Below is a small trained network, with its code and all its weights. Each question gives an input and a target symbol and asks what happens when units are switched off, that is, made to give their printed mean instead of their output.

import numpy as np


def w(rows, s, z=0):
    codes = np.array(rows[::2]) - 128.0
    scale = np.full(codes.shape[1], s)
    scale[-1] = z or s
    return codes * scale


def norm(h):
    return h / np.sqrt((h * h).mean(-1, keepdims=True) + 1e-5)


def f(y):
    return y / 2 * (1 + np.tanh(0.7978845608 * (y + 0.044715 * y**3)))


def softmax(a):
    e = np.exp(a - a.max(-1, keepdims=True))
    return e / e.sum(-1, keepdims=True)


def log_softmax(a):
    a = a - a.max(-1, keepdims=True)
    return a - np.log(np.exp(a).sum(-1, keepdims=True))


def net(x, mask):
    ids = ['ΠΣγθμφ'.index(c) for c in x.split()]
    T = len(ids)
    res = E[ids] + P[:T]
    r = norm(res)
    for j in range(2):
        rows = slice(3 * j, 3 * j + 3)
        q, k, v = (r @ M[0][rows].T for M in (Q, K, V))
        z = softmax(np.where(np.tri(T) > 0, q @ k.T / 3**0.5, -1e9)) @ v
        o = O[0][rows]
        res = res + np.where(mask[j], z, o[:, -1]) @ o[:, :-1]
    y = f(norm(res) @ A[0][:, :-1].T + A[0][:, -1])
    res = res + np.where(mask[2:6], y, B[0][:, -1]) @ B[0][:, :-1]
    return log_softmax(norm(res)[-1] @ U[:, :-1].T + U[:, -1])


Q, K, V, O, A, B = {}, {}, {}, {}, {}, {}
E = w([
[78,174,117,135,130,161],'Π',
[74,123,131,187,115,197],'Σ',
[63,193,123,163,152,147],'γ',
[140,117,82,246,31,166],'θ',
[224,116,1,173,206,197],'μ',
[232,121,224,228,166,156],'φ',
],0.011)
P = w([
[136,146,254,32,53,181],'0',
[49,171,197,152,56,151],'1',
[73,215,178,155,103,121],'2',
[76,176,151,146,110,152],'3',
[94,165,132,160,118,158],'4',
[103,169,106,150,132,142],'5',
[122,166,67,163,118,160],'6',
[115,141,75,174,147,157],'7',
[6,134,86,205,147,141],'8',
],0.0061)
Q[0] = w([
[76,68,93,71,65,146],'h1',
[144,17,72,59,174,79],'h1',
[60,187,134,215,139,190],'h1',
[159,78,179,3,55,2],'h2',
[33,204,131,201,180,187],'h2',
[118,85,127,30,160,119],'h2',
],0.008)
K[0] = w([
[75,132,178,101,229,92],'h1',
[39,126,151,117,7,63],'h1',
[161,162,2,159,176,157],'h1',
[26,125,225,88,46,90],'h2',
[123,106,39,198,170,175],'h2',
[76,199,165,79,59,133],'h2',
],0.0081)
V[0] = w([
[140,167,65,76,155,153],'h1',
[113,115,135,145,71,139],'h1',
[7,135,152,162,137,61],'h1',
[83,133,56,129,57,117],'h2',
[159,140,125,210,99,64],'h2',
[154,106,127,152,27,118],'h2',
],0.011)
O[0] = w([
[110,85,61,130,85,223,189],'h1',
[133,86,84,123,143,11,132],'h1',
[100,167,250,92,56,123,1],'h1',
[97,86,174,41,50,168,66],'h2',
[150,168,94,145,38,2,191],'h2',
[214,70,130,99,99,92,79],'h2',
],0.0082,0.0036)
A[0] = w([
[117,88,238,108,95,57,112],'n1',
[134,135,80,132,204,254,253],'n2',
[80,170,58,122,131,85,187],'n3',
[115,38,61,138,141,149,146],'n4',
],0.0089,0.002)
B[0] = w([
[169,85,68,134,181,178,169],'n1',
[14,162,50,102,76,105,254],'n2',
[249,81,194,164,147,114,168],'n3',
[181,108,149,159,2,160,180],'n4',
],0.0086,0.0095)
U = w([
[85,150,112,18,170,125,3],'Π',
[157,38,100,71,254,214,200],'Σ',
[50,210,224,105,102,209,142],'γ',
[189,69,117,14,5,62,181],'θ',
[100,104,30,82,147,121,28],'μ',
[214,198,96,187,179,33,177],'φ',
],0.0073,0.0036)

Each question gives the input, a string of symbols that net reads in full, and the target symbol t.
The units are the heads (3 rows each of Q, K, V and O) and the neurons (one row each of A and B). Each row of codes is followed by its name. A weight is (code - 128) times the scale printed after its matrix; where a second scale follows, it is the last column's (O, A, B and U).
mask holds one flag per unit, heads first, then neurons. A switched-off unit (its flag False) gives its mean, the last column of its rows in O or B, instead of its output. The means were averaged over made-up inputs and are rounded, as every weight is.
A unit's drop is (log p(t) with every unit on - log p(t) with that unit switched off) / (log p(t) with every unit on - log p(t) with every unit switched off).
The circuit of an input: a set's keep is (log p(t) with only the set's units on - log p(t) with every unit switched off) / (log p(t) with every unit on - log p(t) with every unit switched off). Starting from all 6 units, units are removed one at a time, each time the one whose removal leaves the highest keep (on an exact tie, the one counted first), for as long as the keep stays at least 0.8.
units of the circuit, in order: the units of the circuit, biggest drop first
k most important neurons: the k neurons with the biggest drops, biggest first
which heads matter: for each layer, one digit per head in row order, 1 if its drop is at least 0.15 and else 0, layers parted by /
drop when u is switched off: that unit's drop, to one decimal
input γ γ Π γ φ φ γ γ, target φ: which heads matter	01
input γ γ γ Σ Σ Π φ φ Π, target φ: which heads matter	00
input φ γ Σ γ φ Σ Π, target φ: which heads matter	10
input γ θ γ θ γ, target θ: which heads matter	01
input γ γ φ γ Σ φ γ θ Π, target θ: most important neuron	n2
input γ γ γ φ Σ, target φ: units of the circuit, in order	h2, h1
input φ Σ φ θ, target φ: units of the circuit, in order	h1, n2
input γ γ φ γ γ γ Σ, target γ: 3 most important neurons	n2, n4, n3
input μ φ θ γ φ, target Σ: drop when n4 is switched off	-0.1
input γ φ γ Π γ γ γ γ, target γ: drop when h1 is switched off	0.4
input φ γ θ Σ, target θ: drop when h2 is switched off	1.8
input γ γ θ, target θ: drop when h2 is switched off	1.4
